Each row is followed by its class.
+0.56; +0.24; -0.48; +0.00; -1.02; +2.44; -1.65; +0.89; +3.35; -4.60; -0.31; +1.24; +0.61; +2.89; +2.91; +1.61; -1.11; +0.76
P
+0.67; +1.77; -0.44; -0.92; -1.47; +0.87; -0.29; +0.12; -1.93; -4.78; +0.04; +1.05; -0.06; +1.37; +3.35; -2.04; -3.19; +0.82
V
+0.50; +1.37; -0.55; -0.53; -0.63; +1.23; +0.17; +0.01; -0.79; -3.70; -0.21; +0.75; -0.21; +0.76; +2.76; -0.41; -2.12; +0.54
V
+0.07; -1.97; -0.79; -0.07; -1.75; +1.07; +0.10; -0.75; -0.12; -3.40; -0.26; +0.90; +0.09; +0.83; +1.51; +0.26; -1.73; +0.30
N
+2.04; +2.32; -0.36; +0.54; -0.60; +0.76; -3.27; +0.76; -0.73; -4.41; -0.19; +0.96; -0.29; +2.39; +2.06; +1.27; -3.00; +0.90
D
-0.51; -0.66; -0.54; -0.25; -1.07; +1.95; -0.65; -0.29; +0.19; -3.58; -0.21; +1.17; +0.86; +1.65; +1.78; +0.91; -1.14; +0.46
P
-0.51; -1.65; -0.19; -0.06; -1.76; +1.92; +0.06; -0.40; -0.15; -4.92; -0.28; +0.86; +0.37; +2.98; +2.76; -0.10; -1.25; +0.46
P
+0.83; +1.31; -0.94; +0.32; +0.49; +3.13; +0.27; +0.92; +0.00; -3.51; -0.30; +1.09; +1.07; +0.10; +2.07; +0.88; -1.22; +0.27
D
+0.58; -1.62; -0.98; +0.62; -1.28; +1.92; -1.61; -0.39; +0.47; -4.51; -0.15; +1.35; -0.02; +2.01; +1.89; +1.27; -1.31; +0.60
N
+0.81; +0.41; -1.12; -0.11; -0.62; +1.37; -1.82; +0.63; +0.17; -3.60; -0.29; +1.33; +0.33; +2.69; +1.18; +1.53; -1.77; +0.94
P
+2.25; +3.52; -0.31; -0.03; -0.37; +1.62; -2.88; +2.58; -0.93; -5.72; -0.38; +1.55; -0.19; +3.50; +2.48; +2.58; -2.33; +1.23
N
+0.04; -1.34; -0.03; -0.58; -1.20; +1.14; -0.41; -0.59; +0.83; -3.60; +0.38; +1.04; -0.58; +1.98; +1.49; +0.06; -1.08; +0.28
D
+0.33; -1.19; -0.71; +0.14; -1.79; +1.13; -0.03; -0.58; -0.53; -4.85; +0.05; +0.75; +0.01; +1.69; +1.74; -0.67; -2.49; +0.39
V
+0.31; -0.55; -0.61; -0.10; -0.96; +0.28; -0.33; -0.29; -0.69; -2.94; -0.14; +1.48; -0.19; +1.60; +1.67; -0.17; -2.02; +0.30
N
+0.27; -4.21; -0.26; +1.12; -1.93; +3.30; -2.21; -0.46; +1.56; -6.11; -0.51; +2.64; +0.82; +3.16; +1.38; +3.94; -1.58; +0.99
N
-0.39; -2.72; +0.05; +0.25; -2.69; +0.59; -2.61; -0.28; +1.12; -2.96; +0.70; +1.13; +0.28; +2.92; +0.47; +1.92; -0.37; +0.59
P
+0.94; +6.02; -0.82; -2.17; -0.47; +0.58; +1.48; +1.53; -3.92; -3.64; +0.31; +0.01; +0.22; -0.51; +4.40; -4.98; -1.78; +0.33
P
+0.53; -1.30; -0.23; +0.79; -1.21; +2.69; -2.10; +0.04; +0.91; -4.85; -0.01; +1.77; +0.51; +2.62; +1.50; +2.27; -1.89; +0.76
P
+0.69; -0.70; -0.41; +0.39; -1.63; +0.88; -0.96; -0.39; -0.19; -4.51; +0.07; +1.11; -0.46; +1.75; +2.23; +0.34; -2.11; +1.02
N
-0.28; +1.14; -0.15; -0.26; -0.33; +1.44; -1.26; +1.43; +0.00; -2.76; -0.47; +1.71; +0.26; +1.70; +0.77; +1.37; -0.22; +0.34
P
+1.33; +2.87; -0.58; -0.35; -1.20; +1.51; -1.95; +1.70; -1.29; -3.61; +0.33; +1.46; +0.23; +3.01; +2.10; +0.74; -1.58; +0.37
V
+0.84; -0.81; -0.78; +0.21; -1.07; +1.04; -1.12; -0.14; -0.03; -3.20; +0.66; +0.51; -0.24; +1.66; +1.28; +0.41; -1.69; +0.49
N
+1.21; +2.05; -0.62; -0.18; -0.69; +1.05; -1.66; +1.70; -0.49; -3.48; -0.05; +0.73; -0.15; +0.92; +2.11; +0.01; -1.81; +0.90
D
+1.01; +2.00; +0.46; +1.17; +0.84; +1.38; -4.01; +2.19; +1.05; -0.95; -0.47; +1.04; +0.10; +2.33; -0.48; +4.80; +0.31; +0.90
D
+0.27; +0.80; -0.67; -0.36; -1.12; +1.19; -0.70; +0.31; -0.67; -3.49; -0.23; +0.71; +0.12; +1.52; +1.92; +0.20; -2.33; +0.50
D
+1.69; +0.48; -0.75; -0.47; -0.63; +1.76; -2.89; +0.65; -0.13; -5.99; -0.17; +1.87; +0.08; +2.91; +2.78; +1.16; -3.18; +1.07
V
+0.93; -3.99; -0.08; +1.33; -1.12; +1.43; -1.99; -1.72; +1.73; -4.15; -0.50; +1.73; +0.14; +2.51; +0.07; +2.43; -1.65; +0.77
D
-1.68; -7.42; -1.30; +0.98; -1.82; +3.92; -0.90; -0.64; +3.26; -5.20; -0.26; +3.04; +1.43; +3.38; +0.95; +3.52; +1.34; +0.82
D
+0.43; -1.19; -0.66; -0.74; -1.88; +1.15; +0.51; -0.45; -0.66; -3.78; -0.24; +0.98; +0.43; +0.78; +2.37; -1.66; -1.32; +0.31
P
-0.57; -3.70; -0.88; +0.79; -2.12; +2.07; -0.66; -0.98; +1.33; -4.55; -0.31; +2.28; +0.50; +2.20; +1.73; +1.03; -1.19; +0.16
V
+1.28; +0.66; -1.31; -0.03; -1.22; +3.06; -0.12; +0.20; -0.30; -7.33; -0.43; +2.47; +0.10; +1.51; +4.52; -0.73; -3.46; +0.43
N
+0.73; +2.71; -0.56; -1.15; -0.95; +0.34; -0.74; +1.31; -1.67; -4.92; -0.01; +0.68; +0.09; +1.91; +2.87; -1.31; -2.89; +0.22
N
+0.26; -2.73; -0.70; +0.19; -1.87; +1.63; -1.47; -1.02; +0.86; -5.18; -0.39; +1.60; +0.34; +3.26; +2.30; +1.61; -1.94; +0.86
D
-0.57; -1.82; -1.51; -0.75; -2.30; +1.17; +0.31; -0.54; -0.47; -4.87; +0.02; +1.62; +0.48; +2.40; +2.78; -1.31; -1.89; +0.30
P
+1.06; +0.87; -0.26; -0.27; -1.22; +1.54; -2.12; +0.64; -0.35; -4.46; -0.86; +1.43; +0.35; +2.00; +1.81; +0.73; -1.26; +0.72
V
-0.38; -0.64; -1.52; -0.24; -1.29; +3.45; -0.50; +1.07; -0.62; -5.75; -2.83; +2.00; +0.67; +2.78; +3.12; +0.21; -0.48; +0.55
N
+0.20; -1.47; -1.16; +0.58; -1.62; +2.29; -0.44; -1.14; -0.19; -5.26; -0.10; +1.46; -0.18; +2.05; +2.81; -1.00; -1.98; +0.62
D
+0.53; -1.42; -0.38; +0.34; -1.01; +0.58; +0.39; -0.70; -0.45; -2.09; +0.06; +0.41; -0.83; +0.96; +1.04; -0.45; -0.98; +0.26
V
+0.63; -1.08; -1.05; -0.25; -1.81; +2.12; -0.67; -0.19; -0.92; -6.33; -0.14; +0.89; +0.32; +2.09; +3.83; -1.85; -3.08; +0.59
D

Each row is followed by its class. Each block has new classes.
-0.81; -0.20; -0.61; +1.52; -0.62; -0.86; +0.16; +0.16; -0.22; +0.53; +0.28; +0.61; +0.05; +0.23; -0.40; -0.74; +1.53; -0.89
Z
-0.05; -0.24; +0.42; -0.08; -0.78; -1.46; -0.04; +1.57; +0.52; -0.14; -0.31; +1.38; -0.89; +0.63; +0.23; -0.21; +0.42; -0.61
H
-0.03; -0.30; +1.09; +0.18; +1.37; +0.39; -0.77; +0.25; -0.22; -0.32; -0.41; -0.24; +0.81; -0.62; -0.23; -0.52; +0.15; +0.91
X
-0.36; +0.20; +0.27; +0.35; -0.22; +0.21; +0.70; +0.56; +0.32; +0.38; +0.52; +0.50; -0.13; +0.46; +0.55; -0.08; +0.62; -0.70
B
-0.47; -0.07; -0.41; +0.37; -0.35; -0.76; -1.12; -0.69; -0.44; -0.09; +0.04; +0.93; +0.11; +0.17; +0.18; -0.48; -0.48; -0.76
H
-0.48; -0.05; +0.03; +0.71; +1.15; -0.02; -1.15; +0.04; -0.93; +0.03; -0.34; -0.20; +0.21; -0.28; -1.00; -0.97; +0.86; -0.10
X
-0.03; +0.03; -0.72; +0.37; +0.35; -0.19; -0.31; -0.11; -0.11; -0.02; -0.17; -0.22; +0.12; +0.19; +0.24; -0.23; +0.14; -0.37
L
-0.29; +0.19; -0.27; +0.65; -0.24; -0.34; -0.04; -0.20; -0.27; +0.36; +0.10; +0.62; +0.35; -0.03; -0.05; -0.19; +0.67; -0.47
B
-1.64; -0.18; +1.85; +0.53; +0.71; -0.63; -1.13; +1.86; +0.22; +0.35; -0.27; +3.00; +1.32; -0.05; +0.76; -0.60; +1.97; -1.03
B
-0.21; +0.32; -1.72; +0.58; +0.26; -0.50; -0.12; -0.60; -0.13; +0.36; -0.29; -0.57; -0.19; +0.42; +0.29; +0.31; +0.60; -0.65
H
+0.19; -0.03; -0.31; -0.15; +0.18; +0.23; -0.33; -0.08; +0.04; -0.28; +0.02; -0.40; -0.25; +0.25; +0.11; -0.06; -0.79; -0.42
H
+0.05; +0.19; +1.05; +0.82; -0.69; -0.05; +0.61; +1.24; +0.73; +0.23; +0.32; +1.10; +1.01; +0.27; +0.50; -0.65; +0.38; -0.25
B

Each row is followed by its class. Each block has new classes.
+1.78; +0.64; -0.88; -0.12; +2.88; -0.60; +1.27; -6.13; +0.46; +0.43; +0.67; +0.56; +0.98; +1.44; -0.25; -0.17; -0.19; -1.91
J
+0.19; -1.12; +1.39; -1.09; +2.71; -1.05; -0.51; -7.45; -1.51; +0.13; +2.44; -0.03; +2.11; -0.36; +0.14; -0.30; +0.43; -1.53
J
-0.57; -1.87; -0.90; -0.59; +0.16; -1.19; +0.04; -5.10; +0.47; -0.15; +0.45; -0.22; +0.83; +1.56; +0.50; -0.59; +0.14; +0.14
K
-0.72; +0.31; -1.41; -2.34; -1.58; -0.28; +0.50; -3.33; +3.63; -0.20; -1.13; +0.17; +0.40; +2.42; +0.72; +0.64; -0.46; -1.25
J
+0.57; -0.16; -0.69; -1.53; -1.01; -0.50; +0.45; -3.41; +2.13; -0.21; +0.44; +0.56; +0.98; +1.64; +0.74; +0.08; +0.96; -0.48
K
+3.92; +0.03; -1.01; -1.49; +2.38; -1.17; -0.16; -4.63; +1.21; -0.18; +1.48; +0.62; +1.67; +1.29; +1.83; +0.09; +0.86; -1.11
J
+0.82; +0.12; -0.11; -1.27; +0.48; -0.33; +0.69; -2.94; +0.96; +0.12; +1.95; +0.11; -0.63; +1.52; +0.60; -1.30; -1.27; -1.48
J
+0.47; +0.50; -0.39; -0.60; +2.29; -0.58; -1.10; -6.25; +0.93; -0.48; +1.93; +0.41; +1.40; +1.56; +0.11; -0.34; +0.18; +0.23
J
+1.01; +0.22; -0.72; -0.57; +0.22; +0.25; +0.23; -5.10; +1.94; -0.28; -1.34; +0.45; +0.55; +2.35; +0.46; +0.29; +0.70; -1.24
J
+0.42; +0.22; -0.58; -0.44; +1.20; -0.85; +0.16; -5.51; +0.76; -0.78; +2.00; +1.20; +0.36; +1.67; -0.83; +1.86; +1.30; -0.70
K
-0.79; -0.32; +0.20; -1.71; +1.86; -0.16; +0.42; -2.12; +0.53; -0.19; +2.49; +0.17; +0.66; +1.01; +0.72; -1.02; +0.81; -1.97
K
+0.26; +0.46; +0.37; -0.12; -0.48; -1.08; -0.17; -2.59; +1.88; -0.09; -0.54; +0.20; +0.74; +2.23; +0.46; +0.38; -0.41; -0.68
J
-0.23; +0.67; -1.41; -0.30; +1.36; -0.82; +0.56; -3.34; +0.50; +0.33; +2.28; +0.25; +0.66; +0.83; -1.02; -0.29; +0.84; -1.59
J
-2.46; -0.23; -0.51; -1.00; +1.26; -0.72; +0.02; -5.42; +1.55; +0.29; +0.90; -0.48; +0.20; +3.47; +0.16; +0.37; +0.14; -0.71
J
+0.48; +0.51; -1.79; -1.46; +1.80; -0.73; +1.10; -4.42; +2.63; +0.11; -1.71; -0.22; -0.71; +0.92; -1.75; -0.25; -0.28; +0.81
J
+0.97; +0.92; -1.91; -1.30; +0.37; -2.24; +0.52; -1.06; +2.29; -0.55; +4.10; +1.61; +0.05; +2.20; -0.18; -1.06; -0.09; -1.86
J
-0.09; +0.81; -0.12; -0.44; +1.41; -0.89; +0.36; -2.05; +1.16; -0.65; +0.49; +0.67; -0.34; +1.40; -0.74; -1.19; +0.36; -0.77
J
+0.91; +0.11; -0.77; -1.20; +0.48; +0.05; -0.14; -5.06; +0.97; -0.44; +2.35; +0.78; -0.19; +2.37; +0.09; +0.03; +0.36; -1.58
K
-0.41; -0.10; +1.64; -0.55; +0.44; -0.81; +0.02; -4.04; -0.56; -0.44; +2.04; +0.54; +0.53; +0.49; -0.37; +1.00; +0.15; -0.90
K
-0.20; +0.37; -1.70; -1.50; +0.08; +0.36; +0.33; -3.75; +1.44; -0.36; +0.31; +0.59; +0.58; +3.03; -0.64; -0.04; +0.91; -1.07
J
+0.33; +0.72; -1.03; +0.07; +0.71; -0.47; -0.13; -4.44; +1.00; +0.02; -0.03; -0.93; +0.70; +1.75; -0.33; +0.12; -1.28; -0.97
J

Each row is followed by its class.
-0.11; -1.43; +0.51; -0.46; +0.36; +1.49; +1.44; -0.62; +0.71; -0.49; -2.12; -3.03; -1.21; +0.93; -1.69; +0.21; -0.50; +1.52
Y
-0.03; -0.49; -0.24; -0.78; +0.59; -0.19; +0.13; +1.44; -0.24; +0.53; -0.46; +1.12; -0.03; +0.09; -0.07; -0.34; +0.66; +0.32
Y
-0.73; +1.09; +0.25; +0.03; +0.86; -0.67; -0.14; +1.86; -1.14; +0.34; -0.35; +1.03; -0.19; -0.65; +0.14; -0.16; +1.11; -0.55
G
-0.85; +0.10; +0.61; -0.10; +0.99; -0.46; -0.39; +0.77; -0.70; +0.41; -1.01; +1.15; -0.20; -0.54; -0.78; +0.38; +1.14; -0.15
Y
+0.64; -0.62; -0.57; -2.13; -1.33; +0.57; +1.67; -0.45; +0.69; -1.01; -0.98; -1.46; -0.26; +2.00; +2.73; -2.14; -0.53; +2.09
Y
-0.41; -1.84; +0.36; -3.95; +1.11; +0.22; -0.47; +1.17; +0.48; +1.11; -2.47; -0.54; +1.72; +0.58; -1.01; +0.50; +0.29; -0.34
Y
-0.11; +0.21; -0.27; -0.64; -0.36; +0.65; +0.39; +1.06; -0.51; -0.72; -0.47; +1.24; -0.24; +0.51; +1.20; -1.46; +0.93; +0.78
G
